Below are the code and all the weights of a small trained network. Each question names an input and a class and asks about switching units off, where a switched-off unit gives its printed mean instead of its output.

import numpy as np


def w(rows, s, z=0):
    codes = np.array(rows[::2]) - 128.0
    scale = np.full(codes.shape[1], s)
    scale[-1] = z or s
    return codes * scale


def f(y):
    return np.maximum(y, 0)


def log_softmax(a):
    a = a - a.max(-1, keepdims=True)
    return a - np.log(np.exp(a).sum(-1, keepdims=True))


def net(x, mask):
    res = np.array(x, float).reshape(1, 7) / 4 @ E
    y = f(res @ A[0][:, :-1].T + A[0][:, -1])
    res = res + np.where(mask, y, B[0][:, -1]) @ B[0][:, :-1]
    return log_softmax(res[-1] @ U[:, :-1].T + U[:, -1])


A, B = {}, {}
E = w([
[92,121,131,111,117,120,125,161,118,113,131,103],'x0',
[126,129,131,123,129,110,112,119,136,129,129,127],'x1',
[159,218,7,133,116,110,94,139,91,116,89,97],'x2',
[141,134,120,152,128,123,143,104,136,141,137,143],'x3',
[68,119,174,196,140,127,96,130,85,116,51,127],'x4',
[161,103,133,175,148,164,105,213,188,145,130,90],'x5',
[153,118,127,112,150,173,123,143,108,120,106,135],'x6',
],0.015)
A[0] = w([
[99,101,173,72,138,158,176,116,190,71,193,146,173],'N0',
[92,90,254,229,191,145,96,166,156,181,112,120,101],'N1',
[179,157,66,53,128,96,147,129,149,126,118,105,120],'N2',
[43,184,182,57,131,132,194,38,51,112,87,209,63],'N3',
[142,157,33,36,103,101,160,99,48,125,148,168,129],'N4',
[66,86,157,173,144,221,160,81,120,121,76,150,143],'N5',
[124,168,64,56,79,136,119,42,69,70,171,117,128],'N6',
[149,222,29,159,150,89,109,180,132,123,40,98,42],'N7',
[99,85,182,68,109,152,157,100,130,130,201,190,37],'N8',
[127,58,193,73,162,100,196,129,132,120,161,205,99],'N9',
[165,124,81,170,164,121,125,216,219,141,121,104,43],'N10',
[152,138,113,118,118,106,180,141,96,128,110,146,114],'N11',
[83,205,180,207,112,147,53,96,47,118,82,148,7],'N12',
[110,99,183,60,135,137,184,87,172,131,133,145,62],'N13',
[145,126,108,141,171,97,85,105,132,182,124,193,134],'N14',
[192,143,108,33,159,131,140,184,215,157,249,126,125],'N15',
[89,142,157,72,120,115,158,51,65,124,104,163,196],'N16',
[94,111,140,206,137,90,108,122,69,109,36,140,148],'N17',
[108,100,156,95,93,93,147,72,75,65,95,193,52],'N18',
[126,132,79,148,166,80,109,170,109,176,93,110,53],'N19',
[79,128,93,146,101,131,159,110,129,188,116,142,121],'N20',
],0.0085,0.012)
B[0] = w([
[120,89,102,154,116,178,121,122,100,168,111,89,225],'N0',
[100,96,192,172,187,122,75,172,178,111,82,139,242],'N1',
[77,134,131,157,182,87,122,133,115,61,135,177,196],'N2',
[173,112,172,148,127,152,143,83,117,192,145,78,209],'N3',
[107,130,146,174,154,92,131,171,167,96,87,189,225],'N4',
[101,142,127,154,137,136,135,151,170,113,153,137,199],'N5',
[129,146,135,187,153,106,90,147,179,77,129,179,218],'N6',
[209,97,128,107,107,155,181,76,100,161,151,84,216],'N7',
[119,166,86,74,140,129,184,139,109,107,147,139,178],'N8',
[154,147,109,82,131,144,186,120,100,105,165,94,207],'N9',
[124,167,112,64,83,112,183,158,109,122,211,102,188],'N10',
[76,120,114,160,150,136,122,131,112,136,144,148,145],'N11',
[137,178,69,9,123,116,232,123,76,68,166,149,173],'N12',
[157,152,106,113,120,84,172,154,132,102,148,120,173],'N13',
[118,148,109,142,82,134,132,148,77,122,118,140,151],'N14',
[176,128,113,113,118,147,116,103,92,181,136,70,250],'N15',
[118,146,116,64,102,119,198,200,88,135,181,88,227],'N16',
[145,90,113,131,100,162,135,112,135,186,166,64,214],'N17',
[150,103,150,156,111,155,118,93,133,169,96,102,171],'N18',
[144,74,147,138,117,148,157,94,91,148,93,149,152],'N19',
[127,124,105,135,134,137,144,124,122,121,125,139,144],'N20',
],0.011,0.015)
U = w([
[152,214,49,55,103,127,174,164,76,69,139,104,254],'0',
[195,32,143,155,107,197,127,77,110,227,95,42,61],'1',
[41,140,144,197,163,96,78,178,229,2,26,247,68],'2',
],0.0081,0.0028)

Each question gives the input, the list of numbers given to net, and the class t.
The units are the neurons (one row each of A and B). Each row of codes is followed by its name. A weight is (code - 128) times the scale printed after its matrix; where a second scale follows, it is the last column's (A, B and U).
mask holds one flag per neuron, in row order. A switched-off neuron (its flag False) gives its mean, the last column of its row in B, instead of its output. The means were averaged over made-up inputs and are rounded, as every weight is.
A unit's drop is (log p(t) with every unit on - log p(t) with that unit switched off) / (log p(t) with every unit on - log p(t) with every unit switched off).
unit that matters most: the unit with the biggest drop
top k neurons: the k neurons with the biggest drops, biggest first
drop of u: that unit's drop, to one decimal
input [5,1,7,-2,-4,0,-1], class 2: unit that matters most : N4
input [-6,7,2,3,7,0,-6], class 0: top 2 neurons : (N12 N0)
input [-3,-8,-6,7,0,-4,-2], class 0: top 4 neurons : (N8 N16 N9 N13)
input [-8,-2,2,-1,-3,6,5], class 0: top 2 neurons : (N10 N3)
input [5,-1,-8,7,0,-4,0], class 0: top 2 neurons : (N8 N9)
input [0,3,7,-3,1,1,-1], class 1: top 4 neurons : (N7 N16 N19 N8)
input [2,-2,-7,-3,-2,0,4], class 0: top 3 neurons : (N8 N9 N13)
input [-3,-4,6,-6,8,2,1], class 1: top 4 neurons : (N17 N7 N16 N19)
input [-5,5,2,2,-2,-8,-2], class 2: top 2 neurons : (N4 N6)
input [8,-7,7,-6,1,7,-5], class 1: top 2 neurons : (N7 N19)
input [-8,8,-7,-1,1,8,-3], class 2: top 2 neurons : (N1 N7)
input [-3,0,-3,1,-5,-1,8], class 0: drop of N17 : 0.2
input [-6,1,7,-7,-6,0,2], class 2: drop of N4 : 0.4
input [5,7,6,-4,-8,-2,4], class 2: drop of N4 : 0.1
input [-4,-5,-5,5,6,3,3], class 2: unit that matters most : N1
